Here is a tiny trained network, its code and every weight. The questions are about switching its units off for an input and a target symbol, where a switched-off unit gives its printed mean instead of its output.

import numpy as np


def w(rows, s, z=0):
    codes = np.array(rows[::2]) - 128.0
    scale = np.full(codes.shape[1], s)
    scale[-1] = z or s
    return codes * scale


def f(y):
    return np.maximum(y, 0)


def softmax(a):
    e = np.exp(a - a.max(-1, keepdims=True))
    return e / e.sum(-1, keepdims=True)


def log_softmax(a):
    a = a - a.max(-1, keepdims=True)
    return a - np.log(np.exp(a).sum(-1, keepdims=True))


def net(x, mask):
    ids = ['αβδεηθπφ'.index(c) for c in x.split()]
    T = len(ids)
    res = E[ids] + P[:T]
    q, k, v = (res @ M[0].T for M in (Q, K, V))
    z = softmax(np.where(np.tri(T) > 0, q @ k.T / 2**0.5, -1e9)) @ v
    res = res + np.where(mask[0], z, O[0][:, -1]) @ O[0][:, :-1]
    y = f(res @ A[0][:, :-1].T + A[0][:, -1])
    res = res + np.where(mask[1:13], y, B[0][:, -1]) @ B[0][:, :-1]
    return log_softmax(res[-1] @ U[:, :-1].T + U[:, -1])


Q, K, V, O, A, B = {}, {}, {}, {}, {}, {}
E = w([
[1,111,123,122,77,175],'α',
[33,85,150,144,133,52],'β',
[107,133,87,110,153,60],'δ',
[51,152,134,159,138,165],'ε',
[55,151,126,159,110,158],'η',
[148,181,97,145,190,63],'θ',
[127,182,77,108,104,133],'π',
[101,139,197,217,131,15],'φ',
],0.0058)
P = w([
[88,125,146,81,216,144],'0',
[100,180,46,154,18,31],'1',
[152,115,176,60,151,152],'2',
[131,128,48,200,62,109],'3',
[23,180,133,81,234,106],'4',
[153,101,45,193,73,132],'5',
[139,156,205,53,131,150],'6',
[164,85,43,206,82,133],'7',
[3,209,142,49,230,82],'8',
[170,71,49,206,70,141],'9',
[124,180,219,30,118,124],'10',
[170,51,18,218,111,137],'11',
[91,224,162,48,182,81],'12',
[186,37,40,211,92,149],'13',
],0.0066)
Q[0] = w([
[57,234,49,192,122,69],'h1',
[69,245,208,6,106,85],'h1',
],0.025)
K[0] = w([
[255,155,251,86,36,118],'h1',
[56,225,236,3,167,116],'h1',
],0.023)
V[0] = w([
[4,10,127,107,55,153],'h1',
[99,178,36,58,80,249],'h1',
],0.018)
O[0] = w([
[198,253,148,167,125,90,251],'h1',
[161,82,198,199,155,14,198],'h1',
],0.011,0.0026)
A[0] = w([
[118,13,252,52,201,179,126],'n1',
[95,71,68,174,55,97,164],'n2',
[164,110,54,145,35,146,2],'n3',
[170,124,176,68,146,210,23],'n4',
[153,59,105,181,105,84,39],'n5',
[125,165,197,76,195,126,78],'n6',
[81,170,45,114,56,133,89],'n7',
[106,167,176,30,158,195,122],'n8',
[107,83,163,33,149,219,73],'n9',
[120,11,211,56,168,188,15],'n10',
[80,83,137,49,88,159,204],'n11',
[143,126,152,96,11,108,159],'n12',
],0.011,0.0069)
B[0] = w([
[221,90,115,77,150,79,213],'n1',
[203,145,97,155,94,159,255],'n2',
[142,254,151,52,181,125,153],'n3',
[128,71,120,215,135,133,148],'n4',
[82,182,85,65,91,152,201],'n5',
[116,126,180,180,89,169,186],'n6',
[165,42,214,118,77,138,246],'n7',
[181,165,108,101,187,150,241],'n8',
[98,125,135,132,30,85,212],'n9',
[71,194,173,119,22,174,166],'n10',
[100,150,82,204,225,137,250],'n11',
[80,106,120,116,146,115,190],'n12',
],0.022,0.0056)
U = w([
[25,178,68,47,253,118,190],'α',
[10,87,200,82,74,123,213],'β',
[214,2,133,98,106,36,121],'δ',
[20,101,178,115,87,122,203],'ε',
[203,194,188,233,79,61,3],'η',
[152,32,93,235,123,164,83],'θ',
[141,172,31,114,9,134,141],'π',
[190,198,160,62,124,246,88],'φ',
],0.0035,0.0064)

Each question gives the input, a string of symbols that net reads in full, and the target symbol t.
The units are the heads (2 rows each of Q, K, V and O) and the neurons (one row each of A and B). Each row of codes is followed by its name. A weight is (code - 128) times the scale printed after its matrix; where a second scale follows, it is the last column's (O, A, B and U).
mask holds one flag per unit, heads first, then neurons. A switched-off unit (its flag False) gives its mean, the last column of its rows in O or B, instead of its output. The means were averaged over made-up inputs and are rounded, as every weight is.
A unit's drop is (log p(t) with every unit on - log p(t) with that unit switched off) / (log p(t) with every unit on - log p(t) with every unit switched off).
The circuit of an input: a set's keep is (log p(t) with only the set's units on - log p(t) with every unit switched off) / (log p(t) with every unit on - log p(t) with every unit switched off). Starting from the 12 units with the biggest drops (on a tie, the unit counted first), units are removed one at a time, each time the one whose removal leaves the highest keep (on an exact tie, the one counted first), for as long as the keep stays at least 0.8.
circuit, biggest first: the units of the circuit, biggest drop first
most important unit: the unit with the biggest drop
k most important neurons: the k neurons with the biggest drops, biggest first
drop when u is switched off: that unit's drop, to one decimal
input ε β ε α φ π φ, target θ: circuit, biggest first -> [h1, n11, n4]
input α η δ π α, target α: 2 most important neurons -> [n11, n2]
input π β β θ θ, target φ: most important neuron -> [n8]
input θ π φ ε α, target θ: circuit, biggest first -> [n11, n7, h1]
input π π π θ π δ β φ η, target φ: circuit, biggest first -> [h1, n8]
input π δ δ δ φ, target α: 2 most important neurons -> [n7, n2]
input β α δ π π β ε φ α θ π, target η: 2 most important neurons -> [n6, n5]
input β α β, target φ: 3 most important neurons -> [n8, n9, n11]
input α φ β δ θ π π δ φ π δ β, target π: 4 most important neurons -> [n5, n2, n7, n11]
input β α θ θ β, target π: 2 most important neurons -> [n10, n9]
input π α π δ θ θ δ ε δ, target α: circuit, biggest first -> [h1, n11, n7]
input β φ θ π α, target π: 2 most important neurons -> [n10, n9]
input δ δ θ α, target θ: circuit, biggest first -> [n11, h1, n2]
input π φ θ β β θ, target θ: 4 most important neurons -> [n11, n5, n2, n7]
input δ π δ, target α: circuit, biggest first -> [h1, n7, n11]
input π π β β β α δ β φ ε π, target θ: 3 most important neurons -> [n7, n11, n4]
input ε δ θ φ π π β α θ α π, target π: most important unit -> n10
input η π α δ π π β φ η φ δ β, target φ: circuit, biggest first -> [h1, n3]
input ε π φ π δ ε β β α, target φ: drop when n7 is switched off -> 0.1
input α η α π π ε π π θ, target δ: drop when h1 is switched off -> 1.4
